Here is a tiny trained network, its code and every weight. The questions are about switching its units off for an input and a target symbol, where a switched-off unit gives its printed mean instead of its output.

import numpy as np


def w(rows, s, z=0):
    codes = np.array(rows[::2]) - 128.0
    scale = np.full(codes.shape[1], s)
    scale[-1] = z or s
    return codes * scale


def norm(h):
    return h / np.sqrt((h * h).mean(-1, keepdims=True) + 1e-5)


def f(y):
    return np.maximum(y, 0)


def softmax(a):
    e = np.exp(a - a.max(-1, keepdims=True))
    return e / e.sum(-1, keepdims=True)


def log_softmax(a):
    a = a - a.max(-1, keepdims=True)
    return a - np.log(np.exp(a).sum(-1, keepdims=True))


def net(x, mask):
    ids = ['ΔΞΠΨαβγζθστφ'.index(c) for c in x.split()]
    T = len(ids)
    res = E[ids] + P[:T]
    q, k, v = (norm(res) @ M[0].T for M in (Q, K, V))
    z = softmax(np.where(np.tri(T) > 0, q @ k.T / 4**0.5, -1e9)) @ v
    res = res + np.where(mask[0], z, O[0][:, -1]) @ O[0][:, :-1]
    y = f(norm(res) @ A[0][:, :-1].T + A[0][:, -1])
    res = res + np.where(mask[1:13], y, B[0][:, -1]) @ B[0][:, :-1]
    return log_softmax(norm(res)[-1] @ U[:, :-1].T + U[:, -1])


Q, K, V, O, A, B = {}, {}, {}, {}, {}, {}
E = w([
[101,123,119,130,81],'Δ',
[69,99,117,121,104],'Ξ',
[115,168,181,111,103],'Π',
[83,108,86,138,86],'Ψ',
[92,110,102,141,101],'α',
[143,133,47,120,152],'β',
[104,119,105,140,79],'γ',
[176,89,146,76,105],'ζ',
[27,115,218,161,223],'θ',
[189,106,55,46,121],'σ',
[181,121,72,148,107],'τ',
[124,157,123,100,3],'φ',
],0.029)
P = w([
[1,53,84,106,69],'0',
[34,96,89,104,73],'1',
[56,113,92,98,77],'2',
[73,127,95,94,88],'3',
[86,138,98,91,91],'4',
[102,153,101,89,93],'5',
[113,165,104,89,97],'6',
[130,175,112,89,97],'7',
[150,190,113,95,105],'8',
[169,206,126,93,105],'9',
[183,215,130,99,116],'10',
[197,229,129,105,121],'11',
[132,178,115,75,124],'12',
],0.008)
Q[0] = w([
[181,90,144,191,206],'h1',
[57,92,19,155,5],'h1',
[82,133,74,120,91],'h1',
[66,158,118,150,59],'h1',
],0.015)
K[0] = w([
[76,27,109,143,49],'h1',
[199,179,156,173,219],'h1',
[223,155,164,130,177],'h1',
[250,170,172,44,179],'h1',
],0.011)
V[0] = w([
[67,255,88,68,21],'h1',
[88,157,45,189,104],'h1',
[38,239,134,46,161],'h1',
[172,133,114,66,172],'h1',
],0.0079)
O[0] = w([
[84,93,104,112,85,255],'h1',
[104,205,113,95,234,183],'h1',
[2,125,114,140,125,115],'h1',
[135,200,127,228,132,143],'h1',
],0.0087,0.0056)
A[0] = w([
[199,37,234,68,123,182],'n1',
[98,101,222,180,113,106],'n2',
[214,35,67,107,150,86],'n3',
[67,122,229,87,107,15],'n4',
[118,50,136,170,59,108],'n5',
[79,115,146,50,102,239],'n6',
[111,167,204,108,119,32],'n7',
[88,55,212,122,95,5],'n8',
[132,59,85,79,130,190],'n9',
[31,131,106,115,140,221],'n10',
[78,164,229,195,113,199],'n11',
[202,154,83,117,12,120],'n12',
],0.011,0.0027)
B[0] = w([
[63,25,111,195,217,169],'n1',
[151,135,63,156,101,140],'n2',
[52,153,199,151,112,178],'n3',
[157,182,68,173,65,156],'n4',
[187,99,52,121,172,205],'n5',
[168,89,127,155,146,242],'n6',
[99,106,75,75,59,133],'n7',
[157,204,213,132,69,156],'n8',
[193,176,113,114,145,217],'n9',
[148,150,232,136,166,246],'n10',
[63,81,2,149,169,153],'n11',
[137,142,192,119,166,254],'n12',
],0.0098,0.0091)
U = w([
[76,148,225,79,83,100],'Δ',
[205,220,242,143,170,87],'Ξ',
[56,149,93,124,42,196],'Π',
[78,116,68,51,146,211],'Ψ',
[99,163,100,219,144,105],'α',
[128,202,67,121,205,43],'β',
[120,155,156,115,140,62],'γ',
[137,105,203,190,150,253],'ζ',
[23,199,199,197,160,107],'θ',
[190,159,112,11,104,15],'σ',
[229,124,84,164,101,140],'τ',
[143,159,196,73,23,133],'φ',
],0.012,0.0038)

Each question gives the input, a string of symbols that net reads in full, and the target symbol t.
The units are the heads (4 rows each of Q, K, V and O) and the neurons (one row each of A and B). Each row of codes is followed by its name. A weight is (code - 128) times the scale printed after its matrix; where a second scale follows, it is the last column's (O, A, B and U).
mask holds one flag per unit, heads first, then neurons. A switched-off unit (its flag False) gives its mean, the last column of its rows in O or B, instead of its output. The means were averaged over made-up inputs and are rounded, as every weight is.
A unit's drop is (log p(t) with every unit on - log p(t) with that unit switched off) / (log p(t) with every unit on - log p(t) with every unit switched off).
The circuit of an input: a set's keep is (log p(t) with only the set's units on - log p(t) with every unit switched off) / (log p(t) with every unit on - log p(t) with every unit switched off). Starting from the 12 units with the biggest drops (on a tie, the unit counted first), units are removed one at a time, each time the one whose removal leaves the highest keep (on an exact tie, the one counted first), for as long as the keep stays at least 0.8.
circuit, biggest first: the units of the circuit, biggest drop first
unit that matters most: the unit with the biggest drop
top k neurons: the k neurons with the biggest drops, biggest first
input ζ Ξ τ, target Ξ: circuit, biggest first => [n3, h1]
input Δ Ψ Ψ ζ γ σ Ψ Ξ Δ φ Δ Ξ, target α: circuit, biggest first => [h1, n11]
input Ψ Ψ ζ Ψ ζ ζ Ψ φ σ Δ Ψ σ γ, target α: circuit, biggest first => [h1, n11]
input Ψ Ψ ζ φ γ, target τ: top 2 neurons => [n5, n10]
input β Ψ ζ Ψ, target τ: circuit, biggest first => [n5, h1]
input α ζ Ψ Ψ τ Π, target Π: unit that matters most => n11
input ζ Ψ ζ γ Ξ Ψ Π Ξ, target Π: circuit, biggest first => [n12, n4]
input α Ψ γ ζ τ τ γ γ Ψ α, target Ξ: top 2 neurons => [n12, n5]
input ζ Ξ Ψ ζ Ψ Ψ θ Ψ Ψ Ξ Ψ, target ζ: circuit, biggest first => [n10, h1, n3, n5]
input Ξ Ψ Ξ ζ α, target τ: circuit, biggest first => [h1, n5]
input φ Ξ γ Ψ Δ Ψ, target Ψ: circuit, biggest first => [h1, n3]
input Ψ Ξ θ Ψ Ψ Ψ γ β Ψ σ α, target α: top 2 neurons => [n11, n3]
input φ Ψ ζ, target ζ: top 2 neurons => [n1, n3]
input σ ζ θ Ψ Ψ ζ Ψ ζ Ψ Ψ Π α, target Π: circuit, biggest first => [h1]
input β Ψ Ψ ζ β ζ Ξ τ, target Ξ: circuit, biggest first => [n12, n3]
input ζ Δ Ξ α β Ψ Ψ β β γ, target θ: circuit, biggest first => [h1, n9]
input Ψ φ Ψ Δ, target φ: top 3 neurons => [n10, n8, n1]
input τ Π Ξ, target Π: top 2 neurons => [n12, n4]
input Ξ σ Ψ Ψ Ψ Δ, target α: top 3 neurons => [n11, n5, n3]
input Ξ τ Ψ τ θ Ξ Ψ Ψ φ τ σ β Δ, target θ: unit that matters most => h1
input Δ Ψ γ Ξ σ Ψ γ α Π τ Ξ φ α, target Ξ: top 2 neurons => [n10, n1]
input Ψ Ψ γ ζ β Ψ θ Ψ Ψ, target ζ: top 2 neurons => [n10, n3]
input Ψ Ψ Ξ Ξ Ψ, target Ψ: top 2 neurons => [n12, n3]
input Ξ γ Ξ ζ Ψ γ Ξ γ, target τ: top 2 neurons => [n5, n10]
